Here is a tiny trained network, its code and every weight. The questions are about switching its units off for an input and a class, where a switched-off unit gives its printed mean instead of its output.

import numpy as np


def w(rows, s, z=0):
    codes = np.array(rows[::2]) - 128.0
    scale = np.full(codes.shape[1], s)
    scale[-1] = z or s
    return codes * scale


def norm(h):
    return h / np.sqrt((h * h).mean(-1, keepdims=True) + 1e-5)


def f(y):
    return np.maximum(y, 0)


def log_softmax(a):
    a = a - a.max(-1, keepdims=True)
    return a - np.log(np.exp(a).sum(-1, keepdims=True))


def net(x, mask):
    res = np.array(x, float).reshape(1, 7) / 4 @ E
    u = 0
    for l in range(2):
        y = f(norm(res) @ A[l][:, :-1].T + A[l][:, -1])
        res = res + np.where(mask[u : u + 12], y, B[l][:, -1]) @ B[l][:, :-1]
        u += 12
    return log_softmax(norm(res)[-1] @ U[:, :-1].T + U[:, -1])


A, B = {}, {}
E = w([
[76,144,220,68,115,161,148,134,56,97,146],'x0',
[158,100,103,135,94,242,171,104,123,133,131],'x1',
[75,191,85,62,132,127,116,119,154,180,208],'x2',
[125,92,128,111,145,159,32,99,123,167,99],'x3',
[79,40,130,149,167,154,106,143,197,36,251],'x4',
[129,147,115,129,130,135,125,116,111,111,123],'x5',
[2,96,117,243,204,139,163,127,45,196,141],'x6',
],0.0066)
A[0] = w([
[106,112,228,111,125,140,141,153,85,129,160,114],'0.n0',
[131,90,138,84,152,156,53,123,133,170,84,148],'0.n1',
[52,180,121,125,104,155,119,88,171,166,173,37],'0.n2',
[48,115,170,141,102,132,135,114,55,134,146,93],'0.n3',
[108,92,140,109,149,173,48,108,110,155,106,4],'0.n4',
[128,78,130,153,142,128,118,157,97,67,104,67],'0.n5',
[144,127,178,72,85,141,110,128,93,88,152,122],'0.n6',
[115,170,143,172,87,115,238,172,160,86,174,133],'0.n7',
[121,128,116,185,184,149,151,141,165,189,123,158],'0.n8',
[90,148,161,124,177,20,88,162,142,102,118,102],'0.n9',
[98,96,131,133,96,166,2,115,122,100,146,167],'0.n10',
[132,93,119,138,67,238,185,121,153,164,143,59],'0.n11',
],0.01,0.0043)
B[0] = w([
[88,175,55,192,82,101,172,95,137,112,157,215],'0.n0',
[133,178,152,166,129,58,153,152,106,81,147,223],'0.n1',
[89,162,177,119,184,204,38,121,197,134,84,203],'0.n2',
[217,113,97,91,172,106,171,73,166,116,127,231],'0.n3',
[158,219,204,182,116,65,128,166,57,127,163,179],'0.n4',
[87,160,139,155,147,212,130,173,225,161,89,184],'0.n5',
[136,89,91,126,116,74,192,99,198,142,124,210],'0.n6',
[209,173,199,166,115,138,54,159,72,155,197,241],'0.n7',
[199,127,119,82,169,71,133,103,146,79,154,253],'0.n8',
[99,91,77,86,102,213,44,111,26,36,81,242],'0.n9',
[182,161,150,140,96,150,150,166,107,110,215,248],'0.n10',
[37,103,74,66,120,61,2,160,21,19,64,227],'0.n11',
],0.0086,0.0057)
A[1] = w([
[125,157,115,150,145,148,125,129,185,167,144,61],'1.n0',
[83,174,137,98,133,141,98,130,170,184,143,89],'1.n1',
[132,164,139,128,114,104,147,130,85,190,42,70],'1.n2',
[71,96,132,172,251,134,154,112,34,182,160,2],'1.n3',
[38,163,154,99,113,116,215,92,130,112,157,69],'1.n4',
[111,126,125,155,149,132,162,149,112,93,81,136],'1.n5',
[108,144,95,136,79,137,136,137,81,108,142,138],'1.n6',
[56,135,133,168,163,123,140,183,159,129,142,7],'1.n7',
[145,124,140,41,149,81,152,110,103,184,73,77],'1.n8',
[188,91,95,147,148,95,81,94,164,112,185,180],'1.n9',
[170,135,116,67,91,96,113,100,167,73,121,164],'1.n10',
[131,102,187,205,107,138,188,181,158,98,48,87],'1.n11',
],0.011,0.0035)
B[1] = w([
[142,143,106,147,106,124,92,133,110,90,83,140],'1.n0',
[137,151,155,125,194,164,72,177,167,146,92,150],'1.n1',
[78,118,125,182,99,219,158,130,135,96,251,182],'1.n2',
[206,88,156,44,78,84,164,149,165,126,86,176],'1.n3',
[118,125,93,199,139,132,132,124,145,172,59,154],'1.n4',
[111,133,129,62,164,124,51,109,201,158,116,162],'1.n5',
[106,121,130,155,161,113,81,116,104,159,98,191],'1.n6',
[155,98,169,115,99,143,123,181,103,126,152,136],'1.n7',
[106,64,124,153,129,137,133,127,146,90,154,171],'1.n8',
[95,135,126,167,88,148,201,86,119,167,94,254],'1.n9',
[137,88,144,113,179,108,140,118,113,163,108,245],'1.n10',
[71,197,120,77,199,111,81,146,155,190,142,155],'1.n11',
],0.012,0.0095)
U = w([
[220,67,154,2,95,60,203,118,191,122,105,106],'0',
[74,89,82,70,93,118,64,173,54,31,59,104],'1',
[93,196,158,65,201,168,76,207,224,173,118,75],'2',
[78,61,161,176,57,223,176,170,149,78,226,65],'3',
[220,209,214,168,60,56,113,187,42,155,171,2],'4',
[93,143,64,201,105,72,159,66,149,166,49,28],'5',
[125,126,155,145,149,101,126,95,124,130,120,246],'6',
],0.012,0.0068)

Each question gives the input, the list of numbers given to net, and the class t.
The units are the neurons (one row each of A and B). Each row of codes is followed by its name. A weight is (code - 128) times the scale printed after its matrix; where a second scale follows, it is the last column's (A, B and U).
mask holds one flag per neuron, layer by layer. A switched-off neuron (its flag False) gives its mean, the last column of its row in B, instead of its output. The means were averaged over made-up inputs and are rounded, as every weight is.
A unit's drop is (log p(t) with every unit on - log p(t) with that unit switched off) / (log p(t) with every unit on - log p(t) with every unit switched off).
The circuit of an input: a set's keep is (log p(t) with only the set's units on - log p(t) with every unit switched off) / (log p(t) with every unit on - log p(t) with every unit switched off). Starting from the 12 units with the biggest drops (on a tie, the unit counted first), units are removed one at a time, each time the one whose removal leaves the highest keep (on an exact tie, the one counted first), for as long as the keep stays at least 0.8.
circuit, biggest first: the units of the circuit, biggest drop first
most important unit: the unit with the biggest drop
top k neurons: the k neurons with the biggest drops, biggest first
top k neurons in layer l: the k neurons of layer l with the biggest drops, biggest first
input [-4,-7,-8,-5,3,-4,3], class 2: top 3 neurons -> [0.n5 0.n11 1.n11]
input [-5,-3,-8,5,8,-2,1], class 2: top 2 neurons in layer 0 -> [0.n5 0.n7]
input [-1,-8,3,7,4,-3,-4], class 1: circuit, biggest first -> [0.n9]
input [2,-4,-8,-6,-8,-2,-7], class 2: top 2 neurons in layer 1 -> [1.n11 1.n3]
input [6,-5,7,6,1,1,8], class 0: top 2 neurons -> [1.n3 0.n3]
input [2,-6,7,2,-8,6,6], class 3: top 3 neurons -> [1.n2 1.n8 0.n11]
input [3,3,4,8,4,-2,-7], class 4: top 3 neurons in layer 1 -> [1.n3 1.n5 1.n8]
input [8,-7,-2,-4,0,-7,-5], class 5: top 2 neurons -> [0.n6 0.n0]
input [-5,7,8,1,-2,4,-7], class 2: top 2 neurons in layer 1 -> [1.n1 1.n3]
input [-3,-5,-5,7,8,8,8], class 0: top 2 neurons -> [1.n3 1.n2]
input [-4,-1,6,-1,5,-3,4], class 2: top 3 neurons -> [0.n2 1.n1 1.n2]
input [-5,-5,-2,3,-7,-5,6], class 3: top 2 neurons -> [1.n2 0.n11]
input [8,-3,1,8,4,-1,4], class 4: top 2 neurons in layer 0 -> [0.n4 0.n10]
input [-8,0,-7,4,6,-3,-4], class 5: most important unit -> 1.n9
input [1,5,-8,3,-2,4,-6], class 2: circuit, biggest first -> [1.n11 0.n8 0.n9]
input [4,-3,5,7,6,-7,-2], class 4: circuit, biggest first -> [0.n10 0.n4]
input [-4,6,-4,6,-4,6,5], class 1: top 3 neurons -> [0.n11 0.n7 1.n5]
input [7,6,-4,4,-6,2,8], class 0: top 2 neurons in layer 0 -> [0.n3 0.n9]
input [-6,7,-5,4,3,5,5], class 1: top 4 neurons in layer 0 -> [0.n11 0.n3 0.n6 0.n0]
input [-6,8,-7,4,0,4,-7], class 1: most important unit -> 0.n11
input [0,3,8,6,3,1,6], class 2: top 2 neurons -> [0.n2 1.n1]
input [6,-6,-8,5,-3,-1,3], class 2: circuit, biggest first -> [0.n5 1.n11]
input [8,0,-6,5,7,-4,0], class 5: circuit, biggest first -> [0.n0 1.n4 0.n6]
input [7,-2,-1,0,-7,4,6], class 3: top 3 neurons -> [1.n2 1.n8 1.n10]
input [-5,-5,0,-8,6,-4,-6], class 4: top 2 neurons in layer 0 -> [0.n7 0.n3]
input [4,6,4,-1,6,4,-4], class 1: top 2 neurons -> [0.n11 1.n2]
